Below are the code and all the weights of a small trained network. Each question names an input and a target symbol and asks about switching units off, where a switched-off unit gives its printed mean instead of its output.

import numpy as np


def w(rows, s, z=0):
    codes = np.array(rows[::2]) - 128.0
    scale = np.full(codes.shape[1], s)
    scale[-1] = z or s
    return codes * scale


def f(y):
    return np.maximum(y, 0)


def softmax(a):
    e = np.exp(a - a.max(-1, keepdims=True))
    return e / e.sum(-1, keepdims=True)


def log_softmax(a):
    a = a - a.max(-1, keepdims=True)
    return a - np.log(np.exp(a).sum(-1, keepdims=True))


def net(x, mask):
    ids = ['ΘΛΠΦΨΩβεημξστ'.index(c) for c in x.split()]
    T = len(ids)
    res = E[ids] + P[:T]
    u = 0
    for l in range(2):
        r = res
        for j in range(2):
            rows = slice(2 * j, 2 * j + 2)
            q, k, v = (r @ M[l][rows].T for M in (Q, K, V))
            z = softmax(np.where(np.tri(T) > 0, q @ k.T / 2**0.5, -1e9)) @ v
            o = O[l][rows]
            res = res + np.where(mask[u + j], z, o[:, -1]) @ o[:, :-1]
        u += 2
        y = f(res @ A[l][:, :-1].T + A[l][:, -1])
        res = res + np.where(mask[u : u + 4], y, B[l][:, -1]) @ B[l][:, :-1]
        u += 4
    return log_softmax(res[-1] @ U[:, :-1].T + U[:, -1])


Q, K, V, O, A, B = {}, {}, {}, {}, {}, {}
E = w([
[108,193,133,142],'Θ',
[61,142,129,4],'Λ',
[112,101,104,106],'Π',
[155,94,158,217],'Φ',
[210,192,92,158],'Ψ',
[113,58,169,149],'Ω',
[93,178,133,76],'β',
[206,140,79,125],'ε',
[164,90,68,69],'η',
[114,103,122,102],'μ',
[61,133,142,108],'ξ',
[89,55,107,181],'σ',
[186,132,90,137],'τ',
],0.021)
P = w([
[150,148,253,80],'0',
[16,150,32,66],'1',
[54,180,72,105],'2',
[39,144,76,154],'3',
[67,203,117,169],'4',
[129,185,80,152],'5',
],0.0075)
Q[0] = w([
[67,121,185,144],'L0H0',
[143,183,46,157],'L0H0',
[14,159,2,205],'L0H1',
[140,136,87,60],'L0H1',
],0.0076)
K[0] = w([
[113,107,217,152],'L0H0',
[142,203,38,236],'L0H0',
[137,87,255,103],'L0H1',
[143,138,135,146],'L0H1',
],0.0073)
V[0] = w([
[202,188,85,189],'L0H0',
[113,126,194,170],'L0H0',
[224,1,105,58],'L0H1',
[78,107,211,100],'L0H1',
],0.0097)
O[0] = w([
[108,67,175,131,176],'L0H0',
[211,97,65,117,83],'L0H0',
[180,245,236,118,28],'L0H1',
[192,93,126,2,254],'L0H1',
],0.0099,0.0034)
A[0] = w([
[24,144,83,2,255],'L0N0',
[182,30,231,93,123],'L0N1',
[124,110,181,7,94],'L0N2',
[211,123,140,119,128],'L0N3',
],0.0076,0.0061)
B[0] = w([
[219,87,196,237,250],'L0N0',
[209,255,147,125,142],'L0N1',
[105,139,45,92,162],'L0N2',
[245,93,237,226,138],'L0N3',
],0.0071,0.016)
Q[1] = w([
[41,243,2,47],'L1H0',
[214,125,91,252],'L1H0',
[130,149,48,115],'L1H1',
[88,187,146,71],'L1H1',
],0.0063)
K[1] = w([
[22,129,138,183],'L1H0',
[190,230,209,5],'L1H0',
[119,180,89,137],'L1H1',
[113,93,165,3],'L1H1',
],0.006)
V[1] = w([
[202,143,177,67],'L1H0',
[80,218,200,255],'L1H0',
[197,83,108,193],'L1H1',
[248,107,96,119],'L1H1',
],0.0094)
O[1] = w([
[86,254,136,93,249],'L1H0',
[224,106,227,116,116],'L1H0',
[69,120,163,145,214],'L1H1',
[83,70,134,135,220],'L1H1',
],0.011,0.019)
A[1] = w([
[157,10,145,147,39],'L1N0',
[182,204,104,154,253],'L1N1',
[110,144,59,172,5],'L1N2',
[147,109,254,169,158],'L1N3',
],0.0084,0.004)
B[1] = w([
[87,125,189,153,153],'L1N0',
[91,24,196,169,180],'L1N1',
[167,212,189,58,176],'L1N2',
[111,59,1,31,247],'L1N3',
],0.0056,0.015)
U = w([
[122,91,3,80,114],'Θ',
[127,67,151,226,95],'Λ',
[174,98,125,50,83],'Π',
[131,188,139,114,2],'Φ',
[123,113,183,174,211],'Ψ',
[187,154,211,142,64],'Ω',
[189,28,56,113,165],'β',
[132,113,23,138,169],'ε',
[149,93,120,61,77],'η',
[123,140,194,178,78],'μ',
[43,56,183,31,202],'ξ',
[153,190,1,37,58],'σ',
[176,129,93,163,186],'τ',
],0.0063,0.0084)

Each question gives the input, a string of symbols that net reads in full, and the target symbol t.
The units are the heads (2 rows each of Q, K, V and O) and the neurons (one row each of A and B). Each row of codes is followed by its name. A weight is (code - 128) times the scale printed after its matrix; where a second scale follows, it is the last column's (O, A, B and U).
mask holds one flag per unit, layer by layer, with each layer's heads first. A switched-off unit (its flag False) gives its mean, the last column of its rows in O or B, instead of its output. The means were averaged over made-up inputs and are rounded, as every weight is.
A unit's drop is (log p(t) with every unit on - log p(t) with that unit switched off) / (log p(t) with every unit on - log p(t) with every unit switched off).
The circuit of an input: a set's keep is (log p(t) with only the set's units on - log p(t) with every unit switched off) / (log p(t) with every unit on - log p(t) with every unit switched off). Starting from all 12 units, units are removed one at a time, each time the one whose removal leaves the highest keep (on an exact tie, the one counted first), for as long as the keep stays at least 0.8.
circuit, biggest first: the units of the circuit, biggest drop first
most important unit: the unit with the biggest drop
k most important neurons: the k neurons with the biggest drops, biggest first
top k neurons in layer l: the k neurons of layer l with the biggest drops, biggest first
heads that matter: for each layer, one digit per head in row order, 1 if its drop is at least 0.15 and else 0, layers parted by /
drop when u is switched off: that unit's drop, to one decimal
input Φ Θ ε, target ξ: circuit, biggest first	L0H0; L1H1
input Ψ Ψ Φ Ψ μ, target β: heads that matter	01 / 11
input Φ σ η σ β Φ, target ξ: circuit, biggest first	L0N3; L1N3; L1H1; L0H0
input Θ Λ η ξ, target Λ: circuit, biggest first	L0N0; L0H1; L1H0; L1N3
input Ψ ε β η, target β: circuit, biggest first	L1H0; L0H1; L1N3
input Θ μ ξ, target Λ: circuit, biggest first	L0N0; L0H1; L1H0
input η Φ Φ τ Π Ψ, target ξ: heads that matter	11 / 10
input Θ τ ε Φ σ, target Λ: heads that matter	01 / 10
input Ω Θ Φ Ω η ε, target ξ: 3 most important neurons	L1N1; L0N3; L0N1
input Ψ β Θ, target β: circuit, biggest first	L1H0; L0H1; L1N3
input Λ Ψ σ, target σ: circuit, biggest first	L0H1; L1H0
input Ψ ε Φ, target β: most important unit	L1H0
input Φ Λ Φ Φ, target ξ: circuit, biggest first	L0N1; L1H1; L1H0; L1N3
input Π Φ Ψ, target ξ: most important neuron	L0N3
input Ψ Π Π σ β ε, target β: 2 most important neurons	L1N3; L1N2
input Θ ξ Λ Π, target Λ: top 2 neurons in layer 1	L1N3; L1N0
input Λ Π Θ, target σ: drop when L1N0 is switched off	0.1
input Ψ ξ Φ, target β: drop when L1H0 is switched off	1.2
input Λ ε Θ σ, target σ: drop when L0H1 is switched off	0.7
input Ψ Λ Ψ β Θ ξ, target β: top neuron in layer 0	L0N0
input Ψ Ψ Π Ω, target β: drop when L1H1 is switched off	0.3
input Θ Ψ β ε Ψ, target Λ: top 2 neurons in layer 1	L1N3; L1N0
